Below is a small trained network, with its code and all its weights. Each question gives an input and a target symbol and asks what happens when units are switched off, that is, made to give their printed mean instead of their output.

import numpy as np


def w(rows, s, z=0):
    codes = np.array(rows[::2]) - 128.0
    scale = np.full(codes.shape[1], s)
    scale[-1] = z or s
    return codes * scale


def norm(h):
    return h / np.sqrt((h * h).mean(-1, keepdims=True) + 1e-5)


def f(y):
    return np.maximum(y, 0)


def softmax(a):
    e = np.exp(a - a.max(-1, keepdims=True))
    return e / e.sum(-1, keepdims=True)


def log_softmax(a):
    a = a - a.max(-1, keepdims=True)
    return a - np.log(np.exp(a).sum(-1, keepdims=True))


def net(x, mask):
    ids = ['ΓΔΩαβεζπστφψ'.index(c) for c in x.split()]
    T = len(ids)
    res = E[ids] + P[:T]
    q, k, v = (norm(res) @ M[0].T for M in (Q, K, V))
    z = softmax(np.where(np.tri(T) > 0, q @ k.T / 4**0.5, -1e9)) @ v
    res = res + np.where(mask[0], z, O[0][:, -1]) @ O[0][:, :-1]
    y = f(norm(res) @ A[0][:, :-1].T + A[0][:, -1])
    res = res + np.where(mask[1:13], y, B[0][:, -1]) @ B[0][:, :-1]
    return log_softmax(norm(res)[-1] @ U[:, :-1].T + U[:, -1])


Q, K, V, O, A, B = {}, {}, {}, {}, {}, {}
E = w([
[101,88,136,128,108],'Γ',
[5,82,188,91,114],'Δ',
[108,92,136,133,106],'Ω',
[105,89,137,131,105],'α',
[151,125,135,148,151],'β',
[98,135,92,179,153],'ε',
[114,142,158,115,108],'ζ',
[116,136,149,110,116],'π',
[126,103,154,133,98],'σ',
[108,129,141,99,141],'τ',
[109,97,108,111,118],'φ',
[106,152,92,119,116],'ψ',
],0.02)
P = w([
[46,157,209,208,245],'0',
[55,210,236,188,241],'1',
[86,183,255,176,221],'2',
[101,157,250,164,195],'3',
[109,139,244,152,175],'4',
[111,136,234,135,160],'5',
[124,137,224,121,141],'6',
[137,137,214,103,123],'7',
[151,134,207,88,100],'8',
[171,135,195,68,80],'9',
[187,126,187,42,62],'10',
[190,123,177,32,50],'11',
[179,117,172,27,43],'12',
],0.0029)
Q[0] = w([
[138,104,157,183,107],'head 0',
[180,142,7,186,177],'head 0',
[128,45,205,90,129],'head 0',
[161,181,107,180,148],'head 0',
],0.011)
K[0] = w([
[151,133,188,89,145],'head 0',
[72,132,174,254,183],'head 0',
[245,131,91,70,118],'head 0',
[104,129,114,188,190],'head 0',
],0.0094)
V[0] = w([
[96,120,49,32,234],'head 0',
[58,72,122,62,160],'head 0',
[114,218,206,52,212],'head 0',
[156,68,141,160,253],'head 0',
],0.0045)
O[0] = w([
[156,68,159,30,175,75],'head 0',
[190,212,113,89,202,170],'head 0',
[189,89,173,2,85,242],'head 0',
[149,139,15,61,58,252],'head 0',
],0.0054,0.0023)
A[0] = w([
[205,103,100,148,72,57],'neuron 0',
[113,5,58,99,44,76],'neuron 1',
[160,77,153,177,168,132],'neuron 2',
[170,198,179,125,48,45],'neuron 3',
[117,112,3,134,100,197],'neuron 4',
[71,98,140,17,109,96],'neuron 5',
[30,164,120,76,37,147],'neuron 6',
[163,39,25,79,130,20],'neuron 7',
[81,93,116,83,67,25],'neuron 8',
[115,137,199,204,191,237],'neuron 9',
[179,115,79,158,36,3],'neuron 10',
[84,187,201,125,73,226],'neuron 11',
],0.0069,0.0024)
B[0] = w([
[105,113,63,160,76,233],'neuron 0',
[89,173,113,96,239,238],'neuron 1',
[139,183,132,144,98,190],'neuron 2',
[104,109,120,146,206,195],'neuron 3',
[254,180,157,88,181,216],'neuron 4',
[180,157,145,177,92,246],'neuron 5',
[112,179,43,64,59,249],'neuron 6',
[81,107,179,176,147,209],'neuron 7',
[182,189,145,147,127,176],'neuron 8',
[141,117,130,86,202,209],'neuron 9',
[48,84,166,42,130,196],'neuron 10',
[128,93,76,202,113,252],'neuron 11',
],0.0073,0.0038)
U = w([
[227,157,144,135,254,79],'Γ',
[237,82,44,199,136,132],'Δ',
[105,35,85,170,56,254],'Ω',
[61,64,92,37,208,141],'α',
[96,214,71,68,120,126],'β',
[128,93,253,137,162,184],'ε',
[36,139,170,64,82,133],'ζ',
[104,126,89,170,158,86],'π',
[194,120,167,7,63,164],'σ',
[73,182,156,224,51,92],'τ',
[181,152,197,145,21,104],'φ',
[154,122,107,99,119,84],'ψ',
],0.013,0.0055)

Each question gives the input, a string of symbols that net reads in full, and the target symbol t.
The units are the heads (4 rows each of Q, K, V and O) and the neurons (one row each of A and B). Each row of codes is followed by its name. A weight is (code - 128) times the scale printed after its matrix; where a second scale follows, it is the last column's (O, A, B and U).
mask holds one flag per unit, heads first, then neurons. A switched-off unit (its flag False) gives its mean, the last column of its rows in O or B, instead of its output. The means were averaged over made-up inputs and are rounded, as every weight is.
A unit's drop is (log p(t) with every unit on - log p(t) with that unit switched off) / (log p(t) with every unit on - log p(t) with every unit switched off).
The circuit of an input: a set's keep is (log p(t) with only the set's units on - log p(t) with every unit switched off) / (log p(t) with every unit on - log p(t) with every unit switched off). Starting from the 12 units with the biggest drops (on a tie, the unit counted first), units are removed one at a time, each time the one whose removal leaves the highest keep (on an exact tie, the one counted first), for as long as the keep stays at least 0.8.
units of the circuit, in order: the units of the circuit, biggest drop first
most important unit: the unit with the biggest drop
top k neurons: the k neurons with the biggest drops, biggest first
drop when u is switched off: that unit's drop, to one decimal
input β ψ π α Ω, target φ: units of the circuit, in order => [neuron 8]
input β β π, target φ: units of the circuit, in order => [head 0; neuron 5; neuron 11]
input φ β β π φ π, target Γ: units of the circuit, in order => [head 0; neuron 11]
input β β β α β β ψ ζ ζ π, target φ: top 2 neurons => [neuron 1; neuron 11]
input α ψ β ψ β β β β β β β β ζ, target τ: units of the circuit, in order => [neuron 11; head 0]
input α π Γ Γ ζ, target τ: top 3 neurons => [neuron 11; neuron 4; neuron 1]
input ψ φ β ψ β ψ β α β α, target β: units of the circuit, in order => [neuron 1; neuron 6]
input β ψ β π Γ, target φ: units of the circuit, in order => [neuron 5; neuron 8]
input β Ω β β ε, target Γ: units of the circuit, in order => [neuron 4; neuron 9]
input Γ σ β β β π β Γ ψ β Ω, target ε: top 4 neurons => [neuron 0; neuron 1; neuron 9; neuron 4]
input τ α α ψ β ψ Γ Γ β, target Δ: units of the circuit, in order => [head 0; neuron 0]
input α β Γ β β, target Ω: units of the circuit, in order => [head 0; neuron 0; neuron 1; neuron 10]
input π φ Γ ψ Γ β Γ ψ β ζ β, target Ω: units of the circuit, in order => [head 0; neuron 0; neuron 4; neuron 10]
input φ β β ψ β Γ Δ β φ φ, target Γ: units of the circuit, in order => [head 0; neuron 5]
input α β ψ ψ Γ ψ β, target Δ: top 4 neurons => [neuron 1; neuron 0; neuron 4; neuron 6]
input τ ζ τ ζ α, target σ: top 4 neurons => [neuron 7; neuron 0; neuron 1; neuron 6]
input β Γ Γ ψ β α, target ε: top 2 neurons => [neuron 0; neuron 9]
input β Ω Γ ψ τ, target ε: top 2 neurons => [neuron 6; neuron 4]
input Γ ε ψ ζ, target ε: units of the circuit, in order => [head 0; neuron 9; neuron 11]
input β φ β β ζ β β σ, target Ω: most important unit => neuron 11
input β φ ψ ζ, target ε: top 2 neurons => [neuron 4; neuron 1]
input ψ ε ζ α π Γ, target φ: top 3 neurons => [neuron 5; neuron 8; neuron 10]
input β τ π Ω Γ β β ψ β β ζ Γ, target τ: top neuron => [neuron 4]
input α β π ζ φ Γ ζ α, target τ: top 2 neurons => [neuron 4; neuron 11]
input β α β β Γ β φ φ β ψ β β Ω, target β: top 2 neurons => [neuron 1; neuron 6]
input β ψ ψ ζ α β β Γ φ ζ, target Γ: top 2 neurons => [neuron 9; neuron 0]
input τ φ α τ ε π β φ, target Γ: top neuron => [neuron 5]
input α β ζ Γ, target τ: top 2 neurons => [neuron 11; neuron 4]
input ε ψ β Ω β Γ, target β: drop when neuron 6 is switched off => 0.2
input Γ ψ π, target ε: drop when neuron 1 is switched off => 0.2
